Below are the code and all the weights of a small trained network. Each question names an input and a class and asks about switching units off, where a switched-off unit gives its printed mean instead of its output.

import numpy as np


def w(rows, s, z=0):
    codes = np.array(rows[::2]) - 128.0
    scale = np.full(codes.shape[1], s)
    scale[-1] = z or s
    return codes * scale


def f(y):
    return y / 2 * (1 + np.tanh(0.7978845608 * (y + 0.044715 * y**3)))


def log_softmax(a):
    a = a - a.max(-1, keepdims=True)
    return a - np.log(np.exp(a).sum(-1, keepdims=True))


def net(x, mask):
    res = np.array(x, float).reshape(1, 3) / 4 @ E
    y = f(res @ A[0][:, :-1].T + A[0][:, -1])
    res = res + np.where(mask, y, B[0][:, -1]) @ B[0][:, :-1]
    return log_softmax(res[-1] @ U[:, :-1].T + U[:, -1])


A, B = {}, {}
E = w([
[91,98,114,152,45,8,161,132,118,116],'x0',
[108,87,171,190,126,191,203,80,156,63],'x1',
[168,139,196,117,108,123,165,158,56,179],'x2',
],0.015)
A[0] = w([
[162,127,175,78,86,114,110,199,2,187,213],'neuron 0',
[64,110,103,124,67,20,160,111,222,133,230],'neuron 1',
[143,221,75,96,191,111,26,117,210,151,238],'neuron 2',
[176,161,179,153,230,211,98,67,170,130,253],'neuron 3',
[139,168,124,110,118,103,96,148,108,141,154],'neuron 4',
[166,183,190,106,99,82,138,173,72,195,189],'neuron 5',
[104,50,184,215,73,152,175,87,158,79,220],'neuron 6',
],0.0093,0.0043)
B[0] = w([
[209,152,87,156,123,88,117,34,69,201,227],'neuron 0',
[184,125,97,203,63,82,91,183,145,50,216],'neuron 1',
[97,106,28,107,225,156,25,146,102,119,235],'neuron 2',
[73,100,170,74,240,166,151,133,100,132,254],'neuron 3',
[153,127,129,112,125,128,109,186,122,160,165],'neuron 4',
[214,184,117,152,179,8,149,68,85,203,208],'neuron 5',
[130,111,149,155,124,120,198,123,114,64,238],'neuron 6',
],0.011,0.018)
U = w([
[68,128,121,57,179,183,105,161,135,127,125],'0',
[134,139,116,120,114,112,59,205,170,86,122],'1',
[116,146,141,125,126,149,140,149,178,161,5],'2',
[105,132,153,164,67,79,177,151,192,52,207],'3',
[179,177,125,129,130,83,144,110,80,196,203],'4',
[116,128,253,100,144,187,214,143,135,101,112],'5',
],0.011,0.0026)

Each question gives the input, the list of numbers given to net, and the class t.
The units are the neurons (one row each of A and B). Each row of codes is followed by its name. A weight is (code - 128) times the scale printed after its matrix; where a second scale follows, it is the last column's (A, B and U).
mask holds one flag per neuron, in row order. A switched-off neuron (its flag False) gives its mean, the last column of its row in B, instead of its output. The means were averaged over made-up inputs and are rounded, as every weight is.
A unit's drop is (log p(t) with every unit on - log p(t) with that unit switched off) / (log p(t) with every unit on - log p(t) with every unit switched off).
The circuit of an input: a set's keep is (log p(t) with only the set's units on - log p(t) with every unit switched off) / (log p(t) with every unit on - log p(t) with every unit switched off). Starting from all 7 units, units are removed one at a time, each time the one whose removal leaves the highest keep (on an exact tie, the one counted first), for as long as the keep stays at least 0.8.
units of the circuit, in order: the units of the circuit, biggest drop first
k most important neurons: the k neurons with the biggest drops, biggest first
drop of u: that unit's drop, to one decimal
input [-7,-2,3], class 0: units of the circuit, in order	[neuron 3]
input [3,5,5], class 3: 3 most important neurons	[neuron 3; neuron 6; neuron 2]
input [1,-7,-3], class 1: units of the circuit, in order	[neuron 2; neuron 3]
input [-8,2,6], class 5: units of the circuit, in order	[neuron 3; neuron 2]
input [-3,-5,-1], class 0: 2 most important neurons	[neuron 2; neuron 1]
input [-5,4,7], class 5: 2 most important neurons	[neuron 3; neuron 2]
input [-1,-5,-4], class 0: 2 most important neurons	[neuron 2; neuron 1]
input [6,4,5], class 3: 2 most important neurons	[neuron 6; neuron 1]
input [7,-7,-3], class 1: 2 most important neurons	[neuron 1; neuron 2]
input [5,-5,-2], class 1: drop of neuron 1	1.1
input [-6,5,1], class 5: drop of neuron 2	0.3
input [6,-3,-4], class 1: drop of neuron 6	0.2
